Below are the code and all the weights of a small trained network. Each question names an input and a class and asks about switching units off, where a switched-off unit gives its printed mean instead of its output.

import numpy as np


def w(rows, s, z=0):
    codes = np.array(rows[::2]) - 128.0
    scale = np.full(codes.shape[1], s)
    scale[-1] = z or s
    return codes * scale


def norm(h):
    return h / np.sqrt((h * h).mean(-1, keepdims=True) + 1e-5)


def f(y):
    return np.maximum(y, 0)


def log_softmax(a):
    a = a - a.max(-1, keepdims=True)
    return a - np.log(np.exp(a).sum(-1, keepdims=True))


def net(x, mask):
    res = np.array(x, float).reshape(1, 8) / 4 @ E
    u = 0
    for l in range(3):
        y = f(norm(res) @ A[l][:, :-1].T + A[l][:, -1])
        res = res + np.where(mask[u : u + 9], y, B[l][:, -1]) @ B[l][:, :-1]
        u += 9
    return log_softmax(norm(res)[-1] @ U[:, :-1].T + U[:, -1])


A, B = {}, {}
E = w([
[131,126,129,129,129],'x0',
[49,78,136,193,138],'x1',
[81,38,121,27,159],'x2',
[138,117,131,131,128],'x3',
[134,121,132,130,126],'x4',
[128,127,129,129,128],'x5',
[135,119,132,130,125],'x6',
[127,102,3,119,50],'x7',
],0.0052)
A[0] = w([
[137,167,208,224,155,38],'L0N0',
[202,163,38,179,93,14],'L0N1',
[8,69,162,226,71,160],'L0N2',
[56,90,193,147,120,9],'L0N3',
[50,112,180,219,218,91],'L0N4',
[85,61,75,152,44,117],'L0N5',
[190,131,50,253,27,85],'L0N6',
[125,64,68,98,17,5],'L0N7',
[187,211,194,230,126,166],'L0N8',
],0.0058,0.0022)
B[0] = w([
[117,78,16,105,165,208],'L0N0',
[88,130,116,170,17,184],'L0N1',
[114,179,184,231,172,230],'L0N2',
[82,62,116,29,88,163],'L0N3',
[115,50,125,95,67,222],'L0N4',
[186,172,177,202,192,193],'L0N5',
[51,238,217,112,109,231],'L0N6',
[160,140,45,132,225,179],'L0N7',
[180,93,3,99,215,255],'L0N8',
],0.0051,0.0052)
A[1] = w([
[142,92,254,60,131,94],'L1N0',
[135,214,56,116,124,250],'L1N1',
[206,163,133,37,173,124],'L1N2',
[109,198,178,137,71,97],'L1N3',
[75,25,105,164,180,119],'L1N4',
[157,99,42,71,113,82],'L1N5',
[190,90,126,36,193,144],'L1N6',
[135,115,63,134,208,91],'L1N7',
[144,200,161,66,34,57],'L1N8',
],0.0059,0.002)
B[1] = w([
[11,202,219,119,75,190],'L1N0',
[178,14,197,83,127,253],'L1N1',
[162,242,173,103,104,224],'L1N2',
[110,118,175,129,65,165],'L1N3',
[105,121,77,208,134,237],'L1N4',
[199,183,203,114,205,181],'L1N5',
[137,216,201,177,78,245],'L1N6',
[125,84,29,152,152,214],'L1N7',
[48,2,112,123,93,162],'L1N8',
],0.0049,0.0045)
A[2] = w([
[215,177,115,113,200,38],'L2N0',
[119,156,182,1,138,106],'L2N1',
[227,186,108,124,109,236],'L2N2',
[134,182,186,54,33,147],'L2N3',
[137,82,140,108,11,2],'L2N4',
[70,117,37,202,145,128],'L2N5',
[62,67,133,164,167,44],'L2N6',
[38,133,170,194,63,167],'L2N7',
[169,153,126,54,179,79],'L2N8',
],0.0071,0.0027)
B[2] = w([
[194,28,133,42,67,208],'L2N0',
[188,181,130,179,132,201],'L2N1',
[50,72,161,71,89,254],'L2N2',
[75,129,14,254,165,233],'L2N3',
[59,71,51,142,92,155],'L2N4',
[174,213,120,155,200,238],'L2N5',
[132,66,75,71,139,194],'L2N6',
[166,146,167,25,104,252],'L2N7',
[240,74,174,107,58,184],'L2N8',
],0.0062,0.0051)
U = w([
[230,71,135,34,87,170],'0',
[114,254,208,171,106,203],'1',
[139,112,46,172,242,151],'2',
[35,72,197,28,155,3],'3',
[64,103,42,142,36,81],'4',
],0.018,0.0033)

Each question gives the input, the list of numbers given to net, and the class t.
The units are the neurons (one row each of A and B). Each row of codes is followed by its name. A weight is (code - 128) times the scale printed after its matrix; where a second scale follows, it is the last column's (A, B and U).
mask holds one flag per neuron, layer by layer. A switched-off neuron (its flag False) gives its mean, the last column of its row in B, instead of its output. The means were averaged over made-up inputs and are rounded, as every weight is.
A unit's drop is (log p(t) with every unit on - log p(t) with that unit switched off) / (log p(t) with every unit on - log p(t) with every unit switched off).
The circuit of an input: a set's keep is (log p(t) with only the set's units on - log p(t) with every unit switched off) / (log p(t) with every unit on - log p(t) with every unit switched off). Starting from the 12 units with the biggest drops (on a tie, the unit counted first), units are removed one at a time, each time the one whose removal leaves the highest keep (on an exact tie, the one counted first), for as long as the keep stays at least 0.8.
units of the circuit, in order: the units of the circuit, biggest drop first
top k neurons: the k neurons with the biggest drops, biggest first
top k neurons in layer l: the k neurons of layer l with the biggest drops, biggest first
drop when u is switched off: that unit's drop, to one decimal
input [8,-7,-1,-8,3,-5,-1,-6], class 0: units of the circuit, in order : (L2N0)
input [2,0,-5,3,0,-4,-6,-7], class 0: units of the circuit, in order : (L2N0; L0N8)
input [7,-8,-1,-7,-5,3,0,7], class 4: units of the circuit, in order : (L0N8; L2N3)
input [6,2,-3,6,-8,-5,8,8], class 1: units of the circuit, in order : (L0N5; L0N6)
input [3,-3,0,-4,1,-4,3,-7], class 0: top 2 neurons : (L0N8; L0N6)
input [6,-2,0,3,1,5,8,1], class 4: top 2 neurons : (L0N8; L2N4)
input [2,7,-8,4,8,0,6,-1], class 2: top 2 neurons in layer 0 : (L0N8; L0N0)
input [-2,-6,0,-8,-2,6,0,-6], class 0: top 3 neurons : (L0N8; L0N6; L2N0)
input [3,2,0,-2,8,8,7,-6], class 2: top 2 neurons in layer 0 : (L0N0; L0N6)
input [4,-3,5,8,4,-6,-8,0], class 1: top 3 neurons : (L0N8; L0N0; L1N6)
input [-3,-8,-7,-7,4,-1,-3,0], class 0: top 2 neurons : (L0N8; L1N1)
input [5,4,2,-4,2,7,1,8], class 2: drop when L0N7 is switched off : 0.4
input [-3,-5,-7,7,-3,-2,0,1], class 4: drop when L0N1 is switched off : 1.3
input [0,-1,5,-4,-3,-3,0,-1], class 1: drop when L0N8 is switched off : 0.7
input [1,-1,2,7,-2,8,-7,7], class 0: drop when L0N7 is switched off : 3.7
